[137 119  83 133 130 110  99 174 110 107 141 122  85  92 151 111 110 147
 115 137 144 136 137  94  77 108 138 144  89  73] -> q_510
[148 135 124 142  62  65 127 149 127 100 140  64  95 113 161  65  69 135
  57 158 158 101 129  85 113 105 126 153  71  89] -> q_868
[145 134 133 168 106 118 113 151 135 124 142 111  92  85 151 106  79 142
  96 166 156 135 142 111 135 128 143 145 111 108] -> q_711
[ 96 139 165 120 131 146 154  86 151 162 111 147 169 170  92 150 156 103
 147 111  99 130 106 152 171 159 116 109 166 161] -> q_319
[103 133 142 117 180 149 137 108 142 173 111 149 172 149  99 186 149 109
 197 106  97 147 125 167 154 125 134 115 193 169] -> q_158
[154 136 118 156  62  65 127 149 127 100 140  64  95 113 161  65  69 135
  57 158 158 101 129  85 113 105 126 120 134 107] -> q_799
[104 133 162 125 172 159 141 105 132 169 111 153 180 148 101 176 171 110
 184 111 101 145 135 171 172 167 137 109 183 182] -> q_587
[145 134 133 168 106 118 131 151 135 124 142 111 122 138 159 106 109 142
  96 166 156 135 142 111 135 128 143 145 111 108] -> q_614
back: [151  92  85]	q_510
which: [145 134 133 168 106 118 113 151 135 124 142 111  92  85 151 106  79 142
  96 166 156 135 142 111 135 128 143 145 111 108]	q_711
back: [151  92  85 122 141 107 110 174  99 110 130 133]	q_510
which: [154 136 118 156  62  65 127 149 127 100 140  64  95 113 161  65  69 135
  57 158 158 101 129  85 113 105 126 120 134 107]	q_799
which: [148 135 124 142  62  65 127 149 127 100 140  64  95 113 161  65  69 135
  57 158 158 101 129  85 113 105 126 153  71  89]	q_868
which: [137 119  83 133 130 110  99 174 110 107 141 122  85  92 151 111 110 147
 115 137 144 136 137  94  77 108 138 144  89  73]	q_510

[148 176 141 203 188  73  61 166  75 131  72 202  69 145 203 109 183 139
  74 125  88 173 143 165 140 126 201 201 200 115] = q_406
[145 116 113 119 119 164 158  86  86  61  93  79 201 158 159 105 158 145
  99  89 193  77  72 169 171 176 160  72 113 125] = q_300
[189 173 135 194  57  93  86 173  86  61 158  79 201 158 173 159  60 149
 178 114 119 188  91 165 163 172  95  71 181 198] = q_382
[188 203 163  97 183 119  89 132  58  97 149 198  61 101 133 121  68 188
  62  72 159 143 136 165 113  76 145 165 142 190] = q_903
[143  88 114  58 197  76 171 143 137 173 185  82 166  63  70 138 104 181
  93  68  82 165 143 113 145 142 136  76 165  87] = q_690
which: [148 176 141 203 188  73  61 166  75 131  72 202  69 145 203 109 183 139
  74 125  88 173 143 165 140 126 201 201 200 115]	q_406
back: [178 149  60 159 173 158]	q_382
back: [165  76 136 142 145 113 143 165]	q_690
back: [158 201  79  93  61  86  86 158 164]	q_300
which: [189 173 135 194  57  93  86 173  86  61 158  79 201 158 173 159  60 149
 178 114 119 188  91 165 163 172  95  71 181 198]	q_382

[125 157 191 169 146 107]  q_274
[159 121 122 148 122 122]  q_661
[125 137 159 146  84 146]  q_538
[169 189 169 191 189 164]  q_331
[122 189 169 118 173 125]  q_660
[157 157 147 121 155  95]  q_527
[155 123 139 159 114 135]  q_437
[125 157 147 150 130 119]  q_644
dup q_661: 	[122]
dup q_538: 	[146]
which: [125 157 191 169 146 107]	q_274
which: [157 157 147 121 155  95]	q_527
dup q_527: 	[157]
which: [125 137 159 146  84 146]	q_538
which: [169 189 169 191 189 164]	q_331

[136 126 155 135 135 110 116 135  82 159  71 114 157 135  57 165 135] = q_199
[161 121 152 108 112 126 129 143 104 128  92 141 131 142 116 133  76] = q_317
[177 126 187 102  95 109 134 178  78 155  48 136 134 146 134 134  85] = q_168
[160 126 161 115 102 130 124 148 101 130  84 138 125 136 119 119  69] = q_465
[109 129 147 109 127 102 134 155  97 131 133 109  79 158 135 128 182] = q_797
[163 138 129 133 135 118 115 144 109 128  97 135 131 133  79 158 128] = q_393
[ 87 123 131 132 135 117 147 134 129 146 137 115 140 118 119 137 184] = q_574
back: [134 136  48 155  78 178 134]	q_168
dup q_199: 	[135]
back: [141  92 128 104]	q_317
back: [158  79 133 131 135  97 128 109]	q_393
dup q_168: 	[134]

[173  97 130 138 130]  q_39
[132  96 208 184 128]  q_691
[146  98 221 158 132]  q_332
[131  94 184 136 131]  q_473
[186  84 131 135 204]  q_541
[ 88  88 155 131  88]  q_531
[130  92 181 210 135]  q_44
[132  96 208 196 128]  q_610
[209  85 136 131 131]  q_485
dup q_485: 	[131]
which: [132  96 208 196 128]	q_610
dup q_531: 	[88]
dup q_39: 	[130]
back: [131 131 136]	q_485
back: [135 210]	q_44

[164  89 181 114 127 134] : q_348
[ 56 113 167 113 113 113] : q_693
[ 49 114 181 114 127  79] : q_673
[ 56 103 167  89 138 113] : q_658
dup q_693: 	[113]
dup q_673: 	[114]
which: [ 56 103 167  89 138 113]	q_658
which: [ 56 113 167 113 113 113]	q_693
which: [ 49 114 181 114 127  79]	q_673
back: [103  56]	q_658

[106 124 119 135 127  98 151  83 128 128 127 167 125  90  63 122 113 132
 143 110 126 100 120  99 154 132 132 141 143  89 136 178 102 132 156  68
 132 127 147 134  96 152  92] -> q_939
[107 113 131  97  68 165 129 118 141 129 110 143 141 126 158 106 136 146
 132 107 101 132 141 197 132 105 121 188 119 124 142 136 128 107  96 145
 130 131 117 184 141  94 125] -> q_170
[180 126 144 140 110  94 118 114 114 102 101 116 108 126 149 155 122 156
 131 155 185 128 149  84 136 147 125 135 113 112 125  74 140 120 133 192
 144 138 134 109 125 152 124] -> q_588
[116 150 128 124 137 142 130 126 140 142 126 108 120 116 149 137 135 151
 137 142 151 133 131 147 132 123 112 151 113 122 126 139  92 117 123 133
 166 134 140 184 140 150 158] -> q_285
[116 150 128 124 137 142 130 126 140 142 126 108 120 116 149 137 135 151
 137 142 116 133 131 147 132 123 112 153 113 122 142 114 115 121 102  49
 129 157 138  80 150 127 148] -> q_788
which: [106 124 119 135 127  98 151  83 128 128 127 167 125  90  63 122 113 132
 143 110 126 100 120  99 154 132 132 141 143  89 136 178 102 132 156  68
 132 127 147 134  96 152  92]	q_939
which: [180 126 144 140 110  94 118 114 114 102 101 116 108 126 149 155 122 156
 131 155 185 128 149  84 136 147 125 135 113 112 125  74 140 120 133 192
 144 138 134 109 125 152 124]	q_588
back: [185 155 131]	q_588

[131 139 105 152  80  89  94 204 155 108 153 118 123 106 124 105 143 123
  83 163 159 132 110  87 169] : q_822
[105 131 144  91  94 104 104 177 145 118 152 114 128 112 137 100 118 118
  91 146 151 128 125 110 148] : q_502
[127 120 119 127 118 127 120 149 135 122 136 122 130 123 142 115 105 126
 106 132 137 131 137 130 135] : q_209
[145 112 139 190  97  61  98 206 128 123 145 134 121 124 120 118 124 114
  70 128 150 131 129 100 142] : q_483
[133 127 118 155  95  83  98 185 145 123 157 125 128 114 124 112 120 116
  87 140 158 133 122 109 149] : q_820
[133  98 138 150  83 116 110 177 104 116 133  97 127 104 150  85  71  93
  81 120 156 146 178 168 155] : q_318
[136 123 121 158 191 191  94 191 140 121 158 191 126 116 122 113 116 117
  87 139 161 127 121 109 148] : q_920
[132  99 158 167  71  70 101 180  69 137 138  88 109 114 132  89  80  64
  95 112 171 162 186 156 171] : q_657
[133 105 130 144  91 127 113 172 114 116 136 101 130  99 157  87  74 101
  79 118 150 146 105 159 150] : q_38
[143 113 136 188 100  59  94 202 127 121 146 132 121 129 117 121 126 117
  77 125 149 131 132  99 142] : q_550
[145 112 136 186 101  51  91 208 127 122 146 132 122 127 117 119 127 114
  69 126 149 132 132 100 140] : q_342
[138 120 131 176  92  64  97 194 138 120 148 135 123 122 115 112 120 117
  80 136 153 133 126 108 150] : q_246
back: [ 91 144 130 105]	q_38
which: [105 131 144  91  94 104 104 177 145 118 152 114 128 112 137 100 118 118
  91 146 151 128 125 110 148]	q_502
which: [133 127 118 155  95  83  98 185 145 123 157 125 128 114 124 112 120 116
  87 140 158 133 122 109 149]	q_820

[ 94  94 118 138 110 183 121  88  91  88 136] = q_2
[ 90  94 118  90 110  90 121 156  90  74 179] = q_461
[ 90  94 118 138 110 183 121 104 177  88 136] = q_277
dup q_461: 	[90]
back: [ 90 118  94]	q_461
which: [ 90  94 118  90 110  90 121 156  90  74 179]	q_461

[117 108  91 153 167 125 156 156] -> q_74
[131 145 117 108  91 153 167 123] -> q_398
[109  97 125 159 120  99 136 207] -> q_115
[131 145 117 108  91 153 178 119] -> q_486
[127  89  94 107 153 184 153 114] -> q_56
[109  97 125 159 162 191 132 113] -> q_328
[ 97 125 162 120  91 153 178 115] -> q_569
back: [123 167 153  91 108 117]	q_398
back: [207 136  99 120 159]	q_115
back: [120 159 125  97]	q_115
back: [119 178 153  91 108]	q_486
dup q_74: 	[156]
back: [156 156 125 167 153  91 108]	q_74

[117 123 129 154  95  88 100 104 114 117 138 102] = q_783
[141 143 117 103 154 165 142  96 102 148 144 102] = q_488
[109 125 126  76  95  95 103  76 105  95 146  84] = q_999
[151 101 144 108 146 147 142  53  87 145 151  77] = q_394
[141 144 128 105 144 170 144  75  97 157 160  92] = q_325
dup q_783: 	[117]
dup q_325: 	[144]
dup q_488: 	[102]
back: [95 76]	q_999
dup q_394: 	[151]

